Below is a small trained network, with its code and all its weights. Each question gives an input and a target symbol and asks what happens when units are switched off, that is, made to give their printed mean instead of their output.

import numpy as np


def w(rows, s, z=0):
    codes = np.array(rows[::2]) - 128.0
    scale = np.full(codes.shape[1], s)
    scale[-1] = z or s
    return codes * scale


def norm(h):
    return h / np.sqrt((h * h).mean(-1, keepdims=True) + 1e-5)


def f(y):
    return np.maximum(y, 0)


def softmax(a):
    e = np.exp(a - a.max(-1, keepdims=True))
    return e / e.sum(-1, keepdims=True)


def log_softmax(a):
    a = a - a.max(-1, keepdims=True)
    return a - np.log(np.exp(a).sum(-1, keepdims=True))


def net(x, mask):
    ids = ['αγδεηθλστψω'.index(c) for c in x.split()]
    T = len(ids)
    res = E[ids] + P[:T]
    u = 0
    for l in range(2):
        q, k, v = (norm(res) @ M[l].T for M in (Q, K, V))
        z = softmax(np.where(np.tri(T) > 0, q @ k.T / 3**0.5, -1e9)) @ v
        res = res + np.where(mask[u], z, O[l][:, -1]) @ O[l][:, :-1]
        u += 1
        y = f(norm(res) @ A[l][:, :-1].T + A[l][:, -1])
        res = res + np.where(mask[u : u + 12], y, B[l][:, -1]) @ B[l][:, :-1]
        u += 12
    return log_softmax(norm(res)[-1] @ U[:, :-1].T + U[:, -1])


Q, K, V, O, A, B = {}, {}, {}, {}, {}, {}
E = w([
[189,72,231,196,90,151,108,154,145,147,88],'α',
[155,190,120,196,130,102,158,167,157,117,193],'γ',
[139,105,173,176,194,88,156,247,107,103,146],'δ',
[209,173,143,161,98,198,152,175,178,99,130],'ε',
[131,210,131,190,42,211,100,215,85,162,115],'η',
[103,166,171,103,106,158,16,193,174,25,127],'θ',
[160,101,124,48,79,175,141,82,185,138,166],'λ',
[152,98,71,90,149,140,101,251,156,151,173],'σ',
[151,152,155,80,33,120,127,71,128,88,71],'τ',
[111,70,204,107,86,85,200,121,87,120,105],'ψ',
[56,110,137,151,123,64,108,115,228,85,66],'ω',
],0.021)
P = w([
[122,174,254,63,253,141,93,72,151,202,113],'0',
[155,163,217,60,200,128,102,131,181,177,116],'1',
[176,131,187,61,180,123,111,140,186,159,122],'2',
[160,112,157,76,148,128,128,148,183,156,125],'3',
[161,92,138,96,134,126,140,152,167,137,120],'4',
[156,92,117,115,111,135,144,160,152,107,130],'5',
[165,66,85,131,101,139,160,152,141,107,128],'6',
[160,50,68,150,89,142,159,150,140,80,128],'7',
[151,45,38,165,63,143,173,162,128,63,143],'8',
[146,31,31,167,40,136,176,167,127,41,152],'9',
[139,11,22,199,7,103,172,171,122,23,162],'10',
],0.0091)
Q[0] = w([
[80,184,103,206,239,155,123,25,30,93,109],'L0H1',
[56,143,110,61,198,42,116,21,49,254,65],'L0H1',
[92,96,90,170,25,118,239,147,133,55,115],'L0H1',
],0.0069)
K[0] = w([
[141,153,246,136,154,214,52,118,145,218,171],'L0H1',
[144,194,164,126,211,136,138,137,136,157,93],'L0H1',
[139,58,98,180,121,163,108,158,134,68,105],'L0H1',
],0.011)
V[0] = w([
[150,183,170,201,105,101,210,153,135,97,243],'L0H1',
[125,161,139,173,115,62,38,174,169,65,64],'L0H1',
[144,190,185,123,98,149,254,136,50,78,74],'L0H1',
],0.0076)
O[0] = w([
[48,109,154,103,176,183,165,143,134,181,89,252],'L0H1',
[175,179,133,108,178,164,187,53,85,133,39,153],'L0H1',
[150,145,104,68,105,5,156,211,175,154,86,133],'L0H1',
],0.011,0.0043)
A[0] = w([
[76,245,61,143,164,90,170,123,120,157,160,39],'L0N1',
[143,107,198,131,135,179,147,98,123,49,175,144],'L0N2',
[70,96,168,84,151,65,165,95,64,182,108,31],'L0N3',
[85,187,149,147,145,113,153,136,174,113,1,92],'L0N4',
[143,128,118,5,160,139,198,115,69,110,128,112],'L0N5',
[165,166,90,140,156,173,152,143,193,169,110,77],'L0N6',
[77,161,116,164,111,114,172,141,68,194,96,3],'L0N7',
[137,177,115,128,172,110,61,154,92,157,151,182],'L0N8',
[98,224,140,157,155,90,68,139,104,119,122,198],'L0N9',
[202,105,52,132,140,106,137,144,83,149,171,69],'L0N10',
[113,146,168,154,126,130,151,187,159,52,67,178],'L0N11',
[130,127,78,54,157,168,185,131,157,162,167,176],'L0N12',
],0.0086,0.0021)
B[0] = w([
[178,90,161,176,71,156,120,80,96,158,97,187],'L0N1',
[165,116,86,104,196,109,104,133,153,140,152,226],'L0N2',
[134,144,104,139,66,21,60,185,138,111,129,163],'L0N3',
[166,172,145,110,142,130,175,102,156,105,98,241],'L0N4',
[138,88,81,173,142,105,115,143,127,146,108,178],'L0N5',
[127,139,126,129,91,103,113,156,127,128,202,223],'L0N6',
[120,140,134,115,117,161,144,164,254,81,90,165],'L0N7',
[57,104,154,164,143,110,152,120,82,164,126,153],'L0N8',
[81,185,135,159,132,152,179,118,63,120,93,157],'L0N9',
[133,120,159,119,125,106,98,119,85,99,57,165],'L0N10',
[140,91,87,124,173,133,130,132,97,165,144,254],'L0N11',
[111,108,176,158,142,105,124,122,43,110,168,238],'L0N12',
],0.011,0.0064)
Q[1] = w([
[106,106,124,104,58,139,138,111,100,198,235],'L1H1',
[103,24,155,1,110,163,147,89,189,99,126],'L1H1',
[215,82,205,191,153,210,218,226,194,123,155],'L1H1',
],0.0085)
K[1] = w([
[47,25,167,169,134,126,55,194,171,124,121],'L1H1',
[159,153,101,253,77,102,103,187,124,35,181],'L1H1',
[98,13,2,90,93,213,219,207,109,2,85],'L1H1',
],0.0075)
V[1] = w([
[135,93,237,254,25,99,252,18,238,128,163],'L1H1',
[232,213,98,230,14,232,95,233,121,154,124],'L1H1',
[120,167,85,163,158,38,250,92,151,43,249],'L1H1',
],0.0047)
O[1] = w([
[147,119,198,163,76,131,110,64,136,245,80,93],'L1H1',
[186,253,205,193,142,140,92,194,142,152,209,243],'L1H1',
[103,173,78,153,182,73,202,131,31,186,191,255],'L1H1',
],0.013,0.0009)
A[1] = w([
[161,254,74,119,40,130,116,96,214,116,107,136],'L1N1',
[183,137,106,148,52,65,168,144,102,162,131,112],'L1N2',
[143,140,153,151,126,136,90,228,94,48,52,2],'L1N3',
[82,154,155,110,41,26,150,110,165,221,89,36],'L1N4',
[126,26,148,192,130,146,103,79,157,227,89,160],'L1N5',
[60,173,56,83,104,19,103,207,227,237,131,79],'L1N6',
[64,212,64,103,121,145,102,104,98,49,193,122],'L1N7',
[112,49,97,65,186,1,56,48,96,107,118,166],'L1N8',
[165,52,94,136,102,32,114,70,90,161,171,198],'L1N9',
[203,51,166,66,92,181,96,105,157,203,129,152],'L1N10',
[183,121,123,75,68,71,67,141,42,151,37,136],'L1N11',
[120,66,167,66,156,208,87,211,42,204,151,140],'L1N12',
],0.008,0.0028)
B[1] = w([
[97,107,75,135,179,119,16,94,81,201,121,173],'L1N1',
[138,137,166,84,81,130,65,147,49,97,144,242],'L1N2',
[102,122,166,131,80,218,165,168,126,40,166,178],'L1N3',
[125,82,154,32,137,243,148,103,66,115,143,222],'L1N4',
[87,196,127,131,49,143,156,31,109,68,201,222],'L1N5',
[152,76,112,54,95,160,162,41,163,118,253,223],'L1N6',
[77,70,143,111,174,184,105,156,32,104,174,184],'L1N7',
[98,180,6,90,8,156,19,203,133,121,30,219],'L1N8',
[204,166,34,92,156,82,167,171,54,97,132,253],'L1N9',
[90,27,91,199,79,76,231,169,149,101,149,213],'L1N10',
[130,104,211,202,173,134,85,94,54,101,122,207],'L1N11',
[110,118,93,254,172,114,99,73,145,151,181,239],'L1N12',
],0.0077,0.0061)
U = w([
[190,81,207,161,107,106,140,66,187,80,139,26],'α',
[68,189,183,113,39,254,155,103,112,187,129,57],'γ',
[68,121,97,121,208,35,220,182,121,167,70,80],'δ',
[98,203,190,109,198,87,210,84,54,184,218,191],'ε',
[219,251,123,89,159,125,114,161,199,187,168,164],'η',
[155,241,87,71,170,152,207,75,158,41,78,107],'θ',
[56,169,51,197,125,57,36,86,126,158,214,234],'λ',
[90,138,152,91,215,191,72,72,126,40,186,5],'σ',
[140,182,183,62,82,51,92,147,47,109,105,124],'τ',
[131,132,54,29,61,119,157,115,144,146,187,192],'ψ',
[199,173,71,125,145,130,110,33,69,155,62,153],'ω',
],0.0074,0.0024)

Each question gives the input, a string of symbols that net reads in full, and the target symbol t.
The units are the heads (3 rows each of Q, K, V and O) and the neurons (one row each of A and B). Each row of codes is followed by its name. A weight is (code - 128) times the scale printed after its matrix; where a second scale follows, it is the last column's (O, A, B and U).
mask holds one flag per unit, layer by layer, with each layer's heads first. A switched-off unit (its flag False) gives its mean, the last column of its rows in O or B, instead of its output. The means were averaged over made-up inputs and are rounded, as every weight is.
A unit's drop is (log p(t) with every unit on - log p(t) with that unit switched off) / (log p(t) with every unit on - log p(t) with every unit switched off).
The circuit of an input: a set's keep is (log p(t) with only the set's units on - log p(t) with every unit switched off) / (log p(t) with every unit on - log p(t) with every unit switched off). Starting from the 12 units with the biggest drops (on a tie, the unit counted first), units are removed one at a time, each time the one whose removal leaves the highest keep (on an exact tie, the one counted first), for as long as the keep stays at least 0.8.
circuit, biggest first: the units of the circuit, biggest drop first
unit that matters most: the unit with the biggest drop
top k neurons: the k neurons with the biggest drops, biggest first
top k neurons in layer l: the k neurons of layer l with the biggest drops, biggest first
input λ λ ε, target λ: top neuron in layer 0 => L0N4
input ε λ γ ψ, target ψ: circuit, biggest first => L1N6, L0H1
input γ γ λ ψ γ α, target ψ: circuit, biggest first => L0H1, L1N6
input γ λ λ λ γ γ τ λ ε, target η: circuit, biggest first => L1H1, L0N12
input ω δ ψ θ δ ε γ σ ψ, target ψ: top 2 neurons => L1N6, L0N12
input γ ω τ, target ω: circuit, biggest first => L0H1, L1N1
input σ η λ γ ψ ε ε τ γ, target τ: circuit, biggest first => L0H1, L1N2, L0N10
input λ ε σ γ λ λ γ δ γ γ γ, target γ: circuit, biggest first => L0H1, L0N7, L0N1
input δ λ α σ α α δ σ δ, target σ: circuit, biggest first => L0H1, L1H1
input ε λ δ η η, target η: top 2 neurons in layer 0 => L0N7, L0N12
input γ γ γ λ λ λ λ γ, target ψ: circuit, biggest first => L1H1, L1N12
input γ γ δ γ γ γ ε, target ε: circuit, biggest first => L0N12, L0H1, L1N8
input γ ψ α γ δ α, target δ: circuit, biggest first => L1H1, L0H1
input τ σ γ ε γ λ, target λ: unit that matters most => L1N12
input λ λ γ γ ε γ γ σ ψ γ, target ψ: circuit, biggest first => L0H1, L1N6
input γ τ λ, target τ: top 2 neurons in layer 1 => L1N11, L1N2
input θ γ α θ, target θ: circuit, biggest first => L0H1, L0N4
input γ α γ γ, target γ: circuit, biggest first => L1H1, L0N1, L0H1
input γ γ ψ ε, target ψ: top 2 neurons => L1N6, L0N6
input λ γ γ σ, target λ: top 3 neurons in layer 0 => L0N12, L0N8, L0N4
input γ γ η γ σ λ ψ ε θ ω τ, target ω: top neuron in layer 1 => L1N1
input γ γ ε, target ε: circuit, biggest first => L0N12, L0H1
input τ α ε λ τ α, target τ: top 2 neurons => L1N2, L1N12
input τ τ α γ γ δ γ, target δ: top 2 neurons => L0N12, L0N1
input ε λ γ γ λ ω γ σ γ σ, target σ: top 2 neurons in layer 0 => L0N10, L0N11
input η λ α δ α λ ε η γ, target η: top 3 neurons => L0N7, L0N6, L0N1
input λ η α γ ω θ, target ω: top neuron in layer 0 => L0N4
